Below are the code and all the weights of a small trained network. Each question names an input and a target symbol and asks about switching units off, where a switched-off unit gives its printed mean instead of its output.

import numpy as np


def w(rows, s, z=0):
    codes = np.array(rows[::2]) - 128.0
    scale = np.full(codes.shape[1], s)
    scale[-1] = z or s
    return codes * scale


def norm(h):
    return h / np.sqrt((h * h).mean(-1, keepdims=True) + 1e-5)


def f(y):
    return y / 2 * (1 + np.tanh(0.7978845608 * (y + 0.044715 * y**3)))


def softmax(a):
    e = np.exp(a - a.max(-1, keepdims=True))
    return e / e.sum(-1, keepdims=True)


def log_softmax(a):
    a = a - a.max(-1, keepdims=True)
    return a - np.log(np.exp(a).sum(-1, keepdims=True))


def net(x, mask):
    ids = ['αβγδεηθμξπστω'.index(c) for c in x.split()]
    T = len(ids)
    res = E[ids] + P[:T]
    u = 0
    for l in range(3):
        q, k, v = (norm(res) @ M[l].T for M in (Q, K, V))
        z = softmax(np.where(np.tri(T) > 0, q @ k.T / 4**0.5, -1e9)) @ v
        res = res + np.where(mask[u], z, O[l][:, -1]) @ O[l][:, :-1]
        u += 1
        y = f(norm(res) @ A[l][:, :-1].T + A[l][:, -1])
        res = res + np.where(mask[u : u + 4], y, B[l][:, -1]) @ B[l][:, :-1]
        u += 4
    return log_softmax(norm(res)[-1] @ U[:, :-1].T + U[:, -1])


Q, K, V, O, A, B = {}, {}, {}, {}, {}, {}
E = w([
[150,97,131,73],'α',
[149,107,112,141],'β',
[166,94,112,89],'γ',
[190,104,83,122],'δ',
[125,113,128,165],'ε',
[142,121,116,164],'η',
[158,161,81,198],'θ',
[150,102,126,108],'μ',
[171,104,100,125],'ξ',
[186,97,90,30],'π',
[171,249,42,168],'σ',
[144,95,136,43],'τ',
[128,107,155,75],'ω',
],0.02)
P = w([
[119,151,47,91],'0',
[157,157,83,142],'1',
[81,147,27,113],'2',
[181,126,122,157],'3',
[77,110,48,127],'4',
[200,125,164,151],'5',
[84,87,51,135],'6',
[211,141,200,134],'7',
[84,66,55,142],'8',
[217,164,225,116],'9',
[74,60,69,141],'10',
[225,205,252,88],'11',
[89,50,61,141],'12',
[195,161,186,72],'13',
],0.016)
Q[0] = w([
[107,146,6,103],'0.h1',
[180,131,3,68],'0.h1',
[151,122,63,96],'0.h1',
[58,132,111,152],'0.h1',
],0.0046)
K[0] = w([
[222,111,158,134],'0.h1',
[254,228,101,81],'0.h1',
[182,190,110,106],'0.h1',
[110,57,162,169],'0.h1',
],0.0049)
V[0] = w([
[155,149,29,100],'0.h1',
[114,149,87,113],'0.h1',
[221,78,157,160],'0.h1',
[97,168,1,64],'0.h1',
],0.0076)
O[0] = w([
[142,2,156,176,254],'0.h1',
[135,91,145,139,161],'0.h1',
[118,99,81,149,161],'0.h1',
[148,16,189,179,252],'0.h1',
],0.0076,0.007)
A[0] = w([
[41,71,27,116,81],'0.n1',
[3,92,98,137,9],'0.n2',
[61,93,160,90,116],'0.n3',
[150,194,63,152,116],'0.n4',
],0.015,0.0016)
B[0] = w([
[68,148,38,197,254],'0.n1',
[247,95,85,11,172],'0.n2',
[93,157,78,237,149],'0.n3',
[153,1,141,88,134],'0.n4',
],0.0095,0.0083)
Q[1] = w([
[177,108,220,117],'1.h1',
[58,119,128,158],'1.h1',
[139,82,105,126],'1.h1',
[199,4,56,131],'1.h1',
],0.029)
K[1] = w([
[147,22,168,199],'1.h1',
[170,153,127,67],'1.h1',
[162,140,186,144],'1.h1',
[214,195,254,147],'1.h1',
],0.025)
V[1] = w([
[212,127,91,81],'1.h1',
[12,111,190,101],'1.h1',
[102,73,67,1],'1.h1',
[183,131,94,124],'1.h1',
],0.017)
O[1] = w([
[134,56,149,74,197],'1.h1',
[68,214,89,117,2],'1.h1',
[5,21,141,139,42],'1.h1',
[140,69,149,128,180],'1.h1',
],0.015,0.011)
A[1] = w([
[114,187,136,115,60],'1.n1',
[140,129,253,31,80],'1.n2',
[192,144,252,114,237],'1.n3',
[210,141,168,161,254],'1.n4',
],0.026,0.0026)
B[1] = w([
[153,32,157,125,125],'1.n1',
[252,155,142,61,183],'1.n2',
[241,47,177,173,240],'1.n3',
[91,118,120,61,253],'1.n4',
],0.028,0.02)
Q[2] = w([
[121,221,129,59],'2.h1',
[22,9,119,143],'2.h1',
[156,108,206,214],'2.h1',
[184,18,20,157],'2.h1',
],0.016)
K[2] = w([
[69,166,87,137],'2.h1',
[148,178,251,127],'2.h1',
[164,41,102,157],'2.h1',
[212,114,169,66],'2.h1',
],0.025)
V[2] = w([
[173,82,37,125],'2.h1',
[152,188,86,4],'2.h1',
[158,120,32,114],'2.h1',
[152,125,17,128],'2.h1',
],0.016)
O[2] = w([
[64,179,124,8,247],'2.h1',
[67,97,162,152,136],'2.h1',
[81,97,118,78,178],'2.h1',
[97,63,106,98,155],'2.h1',
],0.018,0.013)
A[2] = w([
[128,87,84,93,252],'2.n1',
[166,180,81,123,199],'2.n2',
[50,143,67,172,141],'2.n3',
[197,105,250,127,162],'2.n4',
],0.022,0.0038)
B[2] = w([
[135,209,148,198,243],'2.n1',
[121,166,238,48,138],'2.n2',
[46,114,253,112,142],'2.n3',
[242,102,248,250,253],'2.n4',
],0.017,0.018)
U = w([
[115,205,108,37,120],'α',
[180,135,170,9,68],'β',
[138,168,35,71,114],'γ',
[156,98,189,156,171],'δ',
[131,70,23,76,4],'ε',
[77,175,136,195,132],'η',
[58,123,119,5,141],'θ',
[40,136,179,152,105],'μ',
[116,135,52,188,127],'ξ',
[132,252,112,140,126],'π',
[61,137,131,46,130],'σ',
[43,10,118,122,22],'τ',
[59,215,230,79,77],'ω',
],0.012,0.0031)

Each question gives the input, a string of symbols that net reads in full, and the target symbol t.
The units are the heads (4 rows each of Q, K, V and O) and the neurons (one row each of A and B). Each row of codes is followed by its name. A weight is (code - 128) times the scale printed after its matrix; where a second scale follows, it is the last column's (O, A, B and U).
mask holds one flag per unit, layer by layer, with each layer's heads first. A switched-off unit (its flag False) gives its mean, the last column of its rows in O or B, instead of its output. The means were averaged over made-up inputs and are rounded, as every weight is.
A unit's drop is (log p(t) with every unit on - log p(t) with that unit switched off) / (log p(t) with every unit on - log p(t) with every unit switched off).
unit that matters most: the unit with the biggest drop
k most important neurons: the k neurons with the biggest drops, biggest first
k most important neurons of layer l: the k neurons of layer l with the biggest drops, biggest first
input α π π ω α π ξ, target τ: 4 most important neurons	[1.n2, 1.n3, 2.n4, 1.n4]
input θ μ η, target π: 3 most important neurons of layer 1	[1.n3, 1.n2, 1.n4]
input θ ω ξ μ α π π τ ω, target μ: 3 most important neurons of layer 2	[2.n3, 2.n4, 2.n1]
input δ π γ μ π γ τ π π ε α ω σ, target ω: 4 most important neurons	[1.n3, 1.n2, 0.n1, 0.n2]
input π β ω μ β δ η δ β, target ε: unit that matters most	1.h1
input τ ω ω θ ω ω ω π ω η η π ε, target τ: 2 most important neurons	[1.n2, 0.n1]
input β ξ π, target γ: 4 most important neurons	[1.n3, 2.n4, 0.n2, 1.n2]
input ω π β β π σ μ μ ω, target π: 2 most important neurons	[1.n2, 0.n4]
input α α τ σ π η ω ω π π α β π, target α: 3 most important neurons	[1.n3, 0.n1, 2.n4]
input ω α π γ ξ π α, target τ: 3 most important neurons	[1.n2, 1.n3, 2.n4]
input η θ σ π δ θ π α ω, target η: 2 most important neurons	[1.n2, 1.n4]
input σ μ ω, target π: 3 most important neurons of layer 1	[1.n3, 1.n4, 1.n2]
input β α α, target η: 3 most important neurons of layer 1	[1.n4, 1.n2, 1.n3]
input ω ω π δ β, target ε: 3 most important neurons	[2.n4, 0.n3, 1.n3]
input ω σ μ ξ β μ μ ξ π, target γ: 2 most important neurons	[1.n3, 2.n4]
input η α σ ω ω, target ω: 3 most important neurons	[1.n3, 1.n2, 0.n1]
input α γ π π α μ γ β β δ δ, target ε: 3 most important neurons	[2.n4, 1.n3, 0.n1]
input η ξ ε, target γ: unit that matters most	0.n2
input π μ δ, target π: 2 most important neurons of layer 0	[0.n2, 0.n1]
input ω σ ω β ε ω π μ η π γ, target τ: unit that matters most	1.h1
input α τ γ, target μ: 2 most important neurons of layer 1	[1.n2, 1.n3]
input β δ ω δ δ η ω η ε, target θ: 2 most important neurons of layer 0	[0.n2, 0.n1]
input δ μ μ π π ε ε δ η, target ε: 2 most important neurons of layer 1	[1.n3, 1.n2]
